A =
[[-0.61 -0.03 -0.19  0.17 -0.03  0.10 -0.13 -0.07 -0.31 -0.31  0.17 -0.11]
 [ 1.51  2.77  0.55 -1.48 -0.56  2.13 -1.73  2.45 -1.35 -1.68 -2.15 -0.47]
 [ 3.15 -3.31  4.88  3.81  1.61 -3.84  5.01  0.37 -4.67  0.99 -2.18  3.01]
 [-3.92 -1.63  4.05 -4.19  5.50  0.36 -1.56  1.93  1.35 -1.77  1.27  0.03]
 [ 0.65  2.55 -0.69 -1.95 -2.41  2.69 -2.44  3.08 -1.18 -2.27 -1.65  0.34]
 [-5.78 -3.32  1.25 -1.50  5.64 -0.34  1.66 -1.43  2.90  3.29  4.82 -3.10]
 [ 0.05  1.73  1.35 -3.06  0.58  1.52 -2.26  2.43  0.30 -2.69 -1.77  0.73]
 [ 1.93 -4.97  5.62  3.07  2.68 -5.07  4.81  0.41 -4.41  0.84 -1.25  3.95]
 [-5.97 -3.63  2.85 -1.92  5.79 -1.07  1.47 -0.39  2.92  2.25  4.75 -1.73]
 [ 2.94  1.25  1.93 -1.32  1.48  0.99 -2.35  3.79 -4.44 -1.55 -4.08  4.07]
 [ 2.18 -3.62  3.86  3.34 -0.05 -4.71  4.02 -1.01 -3.22  1.33 -1.44  2.38]
 [ 3.00 -3.85  3.46  4.13  0.82 -3.96  4.22 -1.60 -2.87  1.44 -0.97  2.72]
 [ 0.19  2.00  1.10 -2.59 -1.99  2.13 -2.01  3.78 -1.06 -2.88 -1.26  0.64]
 [-3.20 -0.97  3.63 -4.90  3.44 -0.41 -2.69  2.76  1.39 -3.76  0.31  2.20]
 [ 0.94  2.82  0.05 -3.12 -1.27  2.05 -2.47  2.34  0.35 -2.40 -2.12
   0.14]]
Give the entry just right of -3.85.
A: 3.46
The entry just left of 2.00: 0.19
The entry just right of -2.44: 3.08
The entry just left of the largest entry is -1.92
Give the second entry in reading order.
A: -0.03
The 3rd smallest entry -> -5.07
Give the entry just left of 0.35.
A: 2.34
Give the entry just right of the smallest entry.
A: -3.63
The 4th entry in reading order -> 0.17
The 1st entry in reading order -> -0.61
The third largest entry is 5.62

grid =
114.62,-151.80,88.60,109.03,94.73
-19.83,13.38,-63.13,-131.15,62.70
-109.96,10.35,9.81,-22.52,0.40
-100.31,14.11,-15.23,-2.35,41.81
-38.84,-109.54,29.34,87.80,30.41
6.22,41.68,-9.85,-61.84,0.38
23.16,-175.56,57.91,32.43,214.40
Which number is the entry directly above 9.81?
Answer: -63.13
The first entry, reading row by row: 114.62
The entry just left of the centre entry -> 14.11
The 3rd entry on the main diagonal is 9.81
The 2nd entry, reading row by row: -151.80
The third largest entry: 109.03
Which number is the 3rd entry from the end, reading row by row?
Answer: 57.91
Which number is the entry just left of 0.40?
Answer: -22.52
Which number is the top entry of the column that holds the largest entry?
Answer: 94.73
The bottom-left entry -> 23.16
The entry directly above -61.84 is 87.80
The 2nd entry on the main diagonal: 13.38
The minimum: -175.56
The entry directly below -109.54 is 41.68
The entry directly above the largest entry -> 0.38
The entry just left of the largest entry is 32.43
Which number is the entry directly below -19.83?
Answer: -109.96
The entry just right of -15.23 -> -2.35
Which number is the last entry, reading row by row?
Answer: 214.40
Which number is the entry just left of 29.34?
Answer: -109.54
Which number is the entry just left of -109.54?
Answer: -38.84
Which number is the entry directly above 41.81?
Answer: 0.40
Which number is the entry at the centre?
Answer: -15.23

Questions about the matrix below. Rows and columns are numbered from 1.
1) Find the entry in the bottom-left corner.
2) Find the entry at row 2, column 1.
3) Find the entry in row 1 and column 2.
4) Find the entry just right of -0.65.
5) Find the bottom-right entry.
6) Find the entry at row 1, column 3.
7) Find the entry directly below the smallest entry.
8) Find the entry directly above the largest entry.
[[-0.06  0.92 -1.40 -0.67  1.69  2.32]
 [-0.95 -1.96 -1.23  1.28 -2.57 -2.06]
 [-2.77 -0.40  0.32 -0.24 -0.80 -1.38]
 [-0.06  0.22 -0.24  0.05 -0.09 -0.12]
 [-0.38  0.27  1.45 -1.59  2.64  2.01]
 [-1.09  1.41 -0.24  0.71  0.07  0.06]
 [ 2.33  1.97 -0.58  0.16  2.39  0.73]
 [-0.33 -1.55 -0.89  1.00 -2.56 -1.99]
 [-4.64 -3.96  0.59 -4.08 -0.65  0.95]
 [-0.44  0.40 -0.89 -1.12  2.02  1.77]
 [ 0.40  1.01  0.15  0.31  0.58 -0.54]
 [-4.38 -3.19  0.38 -3.02 -1.39  0.86]
 [-2.48 -0.60  0.55 -0.22 -1.35 -1.39]
 [ 0.27  1.78 -0.42 -0.31  0.69 -0.70]
 [ 0.63 -2.08  0.68  0.44 -0.95  0.00]
 [-0.17 -0.98 -0.24  0.61 -1.36 -2.08]]
1) -0.17
2) -0.95
3) 0.92
4) 0.95
5) -2.08
6) -1.40
7) -0.44
8) -0.09

Questions about the array below. Indices start at 1.
1) Read off the entry in row 1 and column 3.
2) Read off the entry in the bottom-right corner.
3) Read off the entry in row 3 and column 2.
4) Read off the entry just left of the smallest entry.
5) Read off the entry directly above 0.14.
6) Read off the top-left entry.
7) Read off the entry just left of 1.48.
8) Read off the entry directly below 3.28.
-1.87,-1.25,2.27,-2.12,3.28,-1.86,-1.05,1.48,-1.65,-0.63,1.00,-2.22
-2.71,-1.64,3.49,2.10,2.27,-0.81,4.96,-0.45,-1.46,3.60,0.80,-0.80
0.14,-1.68,0.09,1.14,1.34,-1.29,0.52,-0.70,-0.99,1.32,0.50,1.03
-1.55,0.34,-0.68,-2.11,1.83,0.16,-1.64,0.86,1.10,-0.93,1.60,-3.17
1) 2.27
2) -3.17
3) -1.68
4) 1.60
5) -2.71
6) -1.87
7) -1.05
8) 2.27

[[ 0.30  1.49  1.35  0.17  0.57  0.10 -3.97  0.81]
 [-0.38 -0.48 -2.44  0.00  2.32 -5.24  1.94  0.97]
 [ 0.09  0.28 -0.25  0.06 -0.57  0.13 -0.18  0.32]
 [ 0.06 -0.26 -0.22  0.00  0.02  0.11  0.31 -0.21]]
Rows and columns are numbered from 1.
Find the entry at row 1, column 3.
A: 1.35
Find the entry directly below -2.44.
A: -0.25
Find the entry at row 2, column 2.
A: -0.48
The entry just right of 0.13: -0.18
The top-right entry is 0.81
Find the entry directly above the largest entry.
A: 0.57
The entry at row 1, column 1: 0.30
Find the top entry of the column that holds the smallest entry.
A: 0.10
The entry just right of the largest entry -> -5.24
Find the entry just left of the largest entry.
A: 0.00
The entry at row 1, column 2 is 1.49
The bottom-left entry: 0.06
Find the entry directly below 0.13.
A: 0.11
The entry at row 2, column 1: -0.38
The entry directly below 0.57 -> 2.32
The bottom-right entry: -0.21
Find the entry directly below -0.18.
A: 0.31
Find the entry in row 3 and column 1.
A: 0.09
Find the entry just right of the smallest entry.
A: 1.94
The entry just right of 1.35: 0.17
Find the entry just right of 0.09.
A: 0.28
Find the entry directly below the largest entry.
A: -0.57

X =
568  538  575  529  470  707  544   49  686  684  483  317  539
227  502  631  592  494  422  585  293  507  524  610  778  539
587  318  611  467  451  672  548  230  358  422  525  405  723
The entry directly below the centre entry: 548
The entry directly below 49 -> 293
The first entry, reading row by row: 568
Find the largest entry in the last row.
Answer: 723
Find the smallest entry.
Answer: 49
The entry just left of 451 is 467
Find the entry directly above 611.
Answer: 631
Find the bottom entry of the column that holds the largest entry.
Answer: 405
Find the 5th entry in reading order.
Answer: 470
The entry directly below 544 -> 585
The largest entry in the first column is 587
Find the entry just right of the largest entry.
Answer: 539

[ 1.87  5.14 -2.01 -1.56  2.33 -3.33 -2.51  0.71]
Read off the first entry from the right.
0.71
Read off the fifth entry from the end.
-1.56
The 2nd entry from the right: -2.51
The entry just right of 5.14 -> -2.01
Read off the 3rd entry from the right.
-3.33
The first entry from the left is 1.87
